Below are the code and all the weights of a small trained network. Each question names an input and a class and asks about switching units off, where a switched-off unit gives its printed mean instead of its output.

import numpy as np


def w(rows, s, z=0):
    codes = np.array(rows[::2]) - 128.0
    scale = np.full(codes.shape[1], s)
    scale[-1] = z or s
    return codes * scale


def f(y):
    return y / 2 * (1 + np.tanh(0.7978845608 * (y + 0.044715 * y**3)))


def log_softmax(a):
    a = a - a.max(-1, keepdims=True)
    return a - np.log(np.exp(a).sum(-1, keepdims=True))


def net(x, mask):
    res = np.array(x, float).reshape(1, 7) / 4 @ E
    y = f(res @ A[0][:, :-1].T + A[0][:, -1])
    res = res + np.where(mask, y, B[0][:, -1]) @ B[0][:, :-1]
    return log_softmax(res[-1] @ U[:, :-1].T + U[:, -1])


A, B = {}, {}
E = w([
[79,21,182,152,70,198,100,158],'x0',
[154,176,118,189,66,109,101,197],'x1',
[2,205,148,63,147,130,95,103],'x2',
[193,131,104,85,201,232,72,98],'x3',
[108,107,99,184,186,166,181,180],'x4',
[141,162,114,86,43,152,213,166],'x5',
[132,147,33,119,37,121,123,60],'x6',
],0.0081)
A[0] = w([
[133,113,171,63,164,178,73,89,93],'neuron 0',
[131,36,100,174,255,194,180,111,232],'neuron 1',
[74,160,155,110,164,130,81,112,138],'neuron 2',
[84,181,157,118,105,83,110,131,131],'neuron 3',
[135,98,111,74,52,133,224,113,117],'neuron 4',
[37,184,158,108,158,114,147,111,161],'neuron 5',
[109,121,213,143,115,122,138,233,106],'neuron 6',
[225,251,68,101,171,141,122,124,254],'neuron 7',
[16,194,159,88,167,113,163,111,176],'neuron 8',
[126,59,146,188,96,123,122,170,117],'neuron 9',
[131,120,113,94,60,141,203,109,157],'neuron 10',
[168,153,229,102,197,58,151,138,135],'neuron 11',
[130,111,148,58,164,188,91,78,156],'neuron 12',
[118,124,197,156,119,171,163,251,173],'neuron 13',
],0.0097,0.0035)
B[0] = w([
[74,111,140,62,85,170,84,40,182],'neuron 0',
[134,196,185,205,254,124,114,123,245],'neuron 1',
[132,98,86,148,92,114,124,81,178],'neuron 2',
[149,79,81,166,164,118,118,123,173],'neuron 3',
[144,160,110,172,87,69,189,139,178],'neuron 4',
[115,92,46,162,156,143,126,86,193],'neuron 5',
[149,116,113,67,173,174,122,189,193],'neuron 6',
[40,208,67,142,120,123,235,119,236],'neuron 7',
[93,112,25,162,168,144,134,62,211],'neuron 8',
[97,173,167,85,171,155,136,141,184],'neuron 9',
[142,157,125,159,90,84,184,143,174],'neuron 10',
[221,99,179,69,106,18,111,183,191],'neuron 11',
[103,160,160,83,98,140,107,82,190],'neuron 12',
[129,154,163,28,166,190,114,197,215],'neuron 13',
],0.0096,0.012)
U = w([
[89,125,147,75,129,160,69,27,219],'0',
[161,125,254,132,206,161,79,187,196],'1',
[89,45,86,103,124,194,96,162,2],'2',
[129,71,188,90,27,190,53,96,24],'3',
[114,188,120,71,108,140,202,176,155],'4',
[185,22,83,95,159,101,60,146,16],'5',
[182,92,184,155,38,33,141,154,151],'6',
[112,147,70,249,134,106,167,79,142],'7',
],0.008,0.0045)

Each question gives the input, the list of numbers given to net, and the class t.
The units are the neurons (one row each of A and B). Each row of codes is followed by its name. A weight is (code - 128) times the scale printed after its matrix; where a second scale follows, it is the last column's (A, B and U).
mask holds one flag per neuron, in row order. A switched-off neuron (its flag False) gives its mean, the last column of its row in B, instead of its output. The means were averaged over made-up inputs and are rounded, as every weight is.
A unit's drop is (log p(t) with every unit on - log p(t) with that unit switched off) / (log p(t) with every unit on - log p(t) with every unit switched off).
The circuit of an input: a set's keep is (log p(t) with only the set's units on - log p(t) with every unit switched off) / (log p(t) with every unit on - log p(t) with every unit switched off). Starting from the 12 units with the biggest drops (on a tie, the unit counted first), units are removed one at a time, each time the one whose removal leaves the highest keep (on an exact tie, the one counted first), for as long as the keep stays at least 0.8.
circuit, biggest first: the units of the circuit, biggest drop first
unit that matters most: the unit with the biggest drop
top k neurons: the k neurons with the biggest drops, biggest first
drop when u is switched off: that unit's drop, to one decimal
input [5,5,8,3,2,6,2], class 2: top 2 neurons	(neuron 7; neuron 1)
input [-8,0,1,0,1,-3,-6], class 7: circuit, biggest first	(neuron 13)
input [2,3,1,-7,7,-6,4], class 1: circuit, biggest first	(neuron 7; neuron 9)
input [8,-8,2,-8,-4,-3,-3], class 2: circuit, biggest first	(neuron 6; neuron 1)
input [7,0,-1,-6,-3,2,-4], class 1: circuit, biggest first	(neuron 7; neuron 13)
input [0,-6,4,-7,6,8,-3], class 7: top 3 neurons	(neuron 8; neuron 5; neuron 4)
input [8,8,6,-4,-7,5,-5], class 1: top 4 neurons	(neuron 7; neuron 13; neuron 9; neuron 0)
input [1,4,-5,-2,-7,-7,0], class 6: circuit, biggest first	(neuron 1; neuron 8)
input [-4,0,-1,-8,-3,1,-2], class 6: circuit, biggest first	(neuron 11; neuron 7)
input [4,2,-4,-4,-6,7,4], class 6: circuit, biggest first	(neuron 7; neuron 4)
input [6,-3,7,0,1,5,-7], class 0: top 3 neurons	(neuron 0; neuron 12; neuron 8)
input [7,-2,4,1,6,0,3], class 1: circuit, biggest first	(neuron 7; neuron 1)
input [2,-7,-1,4,4,-8,2], class 1: top 2 neurons	(neuron 1; neuron 8)
input [8,-2,-2,6,-2,3,7], class 3: unit that matters most	neuron 7
input [-1,-4,7,0,6,-8,-6], class 0: top 3 neurons	(neuron 0; neuron 7; neuron 12)
input [2,-7,6,-4,3,3,-3], class 7: top 2 neurons	(neuron 8; neuron 5)
input [3,4,8,-4,7,8,-8], class 2: top 2 neurons	(neuron 8; neuron 5)
input [5,-1,8,-5,-1,-7,-3], class 2: top 2 neurons	(neuron 1; neuron 6)
input [4,-4,0,-4,-5,-8,5], class 3: top 4 neurons	(neuron 1; neuron 7; neuron 8; neuron 5)
input [4,-8,-5,4,7,-3,2], class 1: circuit, biggest first	(neuron 1)
input [-4,-7,-5,-7,2,-4,-1], class 1: drop when neuron 1 is switched off	0.2
input [6,8,8,-3,-2,-6,-3], class 2: drop when neuron 6 is switched off	0.1
input [-7,-2,-3,3,-7,-1,-2], class 4: drop when neuron 7 is switched off	1.7
input [0,-3,-4,1,8,-5,5], class 1: drop when neuron 8 is switched off	0.2
